Here is a tiny trained network, its code and every weight. The questions are about switching its units off for an input and a class, where a switched-off unit gives its printed mean instead of its output.

import numpy as np


def w(rows, s, z=0):
    codes = np.array(rows[::2]) - 128.0
    scale = np.full(codes.shape[1], s)
    scale[-1] = z or s
    return codes * scale


def norm(h):
    return h / np.sqrt((h * h).mean(-1, keepdims=True) + 1e-5)


def f(y):
    return y / 2 * (1 + np.tanh(0.7978845608 * (y + 0.044715 * y**3)))


def log_softmax(a):
    a = a - a.max(-1, keepdims=True)
    return a - np.log(np.exp(a).sum(-1, keepdims=True))


def net(x, mask):
    res = np.array(x, float).reshape(1, 7) / 4 @ E
    u = 0
    for l in range(4):
        y = f(norm(res) @ A[l][:, :-1].T + A[l][:, -1])
        res = res + np.where(mask[u : u + 4], y, B[l][:, -1]) @ B[l][:, :-1]
        u += 4
    return log_softmax(norm(res)[-1] @ U[:, :-1].T + U[:, -1])


A, B = {}, {}
E = w([
[49,196,152,2,168,135,94],'x0',
[106,223,143,118,160,13,173],'x1',
[128,127,126,126,127,128,130],'x2',
[95,69,186,112,66,75,50],'x3',
[131,127,128,124,127,129,132],'x4',
[128,126,127,125,128,129,130],'x5',
[128,126,129,124,130,128,130],'x6',
],0.0062)
A[0] = w([
[197,72,116,228,43,113,158,108],'L0N1',
[37,92,102,80,109,145,49,106],'L0N2',
[155,104,225,172,84,2,78,3],'L0N3',
[116,150,128,122,121,206,159,163],'L0N4',
],0.0049,0.0063)
B[0] = w([
[100,104,89,95,181,103,101,251],'L0N1',
[228,135,154,101,118,170,109,182],'L0N2',
[25,98,79,93,60,169,254,169],'L0N3',
[131,107,126,153,142,192,126,190],'L0N4',
],0.0075,0.0031)
A[1] = w([
[81,232,160,100,120,65,163,3],'L1N1',
[149,50,100,200,80,191,150,79],'L1N2',
[145,142,92,195,88,2,196,105],'L1N3',
[196,163,100,150,222,104,113,122],'L1N4',
],0.008,0.002)
B[1] = w([
[144,49,46,187,168,126,106,238],'L1N1',
[67,191,96,90,168,49,150,247],'L1N2',
[91,128,237,59,81,186,173,253],'L1N3',
[220,159,132,254,177,180,142,182],'L1N4',
],0.0073,0.0049)
A[2] = w([
[120,59,151,84,93,52,63,201],'L2N1',
[133,121,184,95,105,169,81,168],'L2N2',
[164,197,105,109,126,254,140,2],'L2N3',
[107,141,138,91,156,199,178,63],'L2N4',
],0.0081,0.0051)
B[2] = w([
[209,131,156,132,88,57,83,255],'L2N1',
[134,177,97,203,96,205,223,179],'L2N2',
[1,65,201,57,139,13,2,169],'L2N3',
[59,207,197,249,150,71,79,152],'L2N4',
],0.0067,0.0068)
A[3] = w([
[174,119,61,135,159,37,88,119],'L3N1',
[106,128,4,98,196,162,172,1],'L3N2',
[154,169,163,94,158,97,137,21],'L3N3',
[135,68,121,94,128,93,53,81],'L3N4',
],0.012,0.0046)
B[3] = w([
[142,74,55,104,158,90,118,253],'L3N1',
[9,24,123,216,45,199,107,201],'L3N2',
[128,94,120,164,106,135,145,123],'L3N3',
[160,181,91,114,186,134,169,205],'L3N4',
],0.014,0.0071)
U = w([
[17,18,26,225,117,203,90,200],'0',
[236,74,15,18,175,16,108,159],'1',
[158,217,231,236,245,213,240,66],'2',
[86,70,250,19,25,27,223,3],'3',
[23,238,195,89,252,213,10,136],'4',
[246,224,216,48,34,227,21,99],'5',
],0.013,0.0045)

Each question gives the input, the list of numbers given to net, and the class t.
The units are the neurons (one row each of A and B). Each row of codes is followed by its name. A weight is (code - 128) times the scale printed after its matrix; where a second scale follows, it is the last column's (A, B and U).
mask holds one flag per neuron, layer by layer. A switched-off neuron (its flag False) gives its mean, the last column of its row in B, instead of its output. The means were averaged over made-up inputs and are rounded, as every weight is.
A unit's drop is (log p(t) with every unit on - log p(t) with that unit switched off) / (log p(t) with every unit on - log p(t) with every unit switched off).
The circuit of an input: a set's keep is (log p(t) with only the set's units on - log p(t) with every unit switched off) / (log p(t) with every unit on - log p(t) with every unit switched off). Starting from the 12 units with the biggest drops (on a tie, the unit counted first), units are removed one at a time, each time the one whose removal leaves the highest keep (on an exact tie, the one counted first), for as long as the keep stays at least 0.8.
circuit, biggest first: the units of the circuit, biggest drop first
most important unit: the unit with the biggest drop
top k neurons: the k neurons with the biggest drops, biggest first
drop when u is switched off: that unit's drop, to one decimal
input [-8,7,8,-2,-7,-7,-2], class 2: most important unit => L1N3
input [2,-6,-4,1,0,-1,6], class 5: top 4 neurons => [L1N4, L3N2, L3N1, L2N2]
input [0,7,-4,4,-8,-5,2], class 3: top 2 neurons => [L1N3, L0N3]
input [1,-6,2,-8,8,-7,-5], class 4: circuit, biggest first => [L2N3, L3N1, L3N2]
input [0,2,4,-2,-5,-5,2], class 2: top 3 neurons => [L1N3, L3N2, L3N1]
input [2,0,0,5,1,5,-5], class 5: top 3 neurons => [L0N2, L2N2, L1N2]
input [0,5,-4,5,2,-6,-7], class 3: top 3 neurons => [L1N3, L0N3, L3N1]
input [5,7,-6,-4,3,-6,-5], class 0: circuit, biggest first => [L1N1, L3N2]
input [0,4,7,-8,3,-4,-7], class 2: top 3 neurons => [L0N1, L1N2, L3N1]
input [-5,6,-7,1,-1,-3,5], class 3: top 3 neurons => [L1N3, L0N3, L3N4]
input [0,6,5,-6,7,8,-7], class 2: top 2 neurons => [L1N3, L0N1]
input [3,1,4,5,8,-1,-6], class 1: top 2 neurons => [L2N1, L1N3]
input [2,-8,-5,-1,-2,-3,5], class 4: top 3 neurons => [L1N1, L2N3, L3N2]
input [3,-7,1,-5,6,-1,8], class 4: most important unit => L2N3
input [-7,3,1,1,-8,-5,-4], class 3: drop when L3N4 is switched off => 0.2
input [-8,3,-1,-2,1,-4,-6], class 2: drop when L1N3 is switched off => 0.8
input [5,-7,-5,2,1,-2,-7], class 5: drop when L2N2 is switched off => 0.1
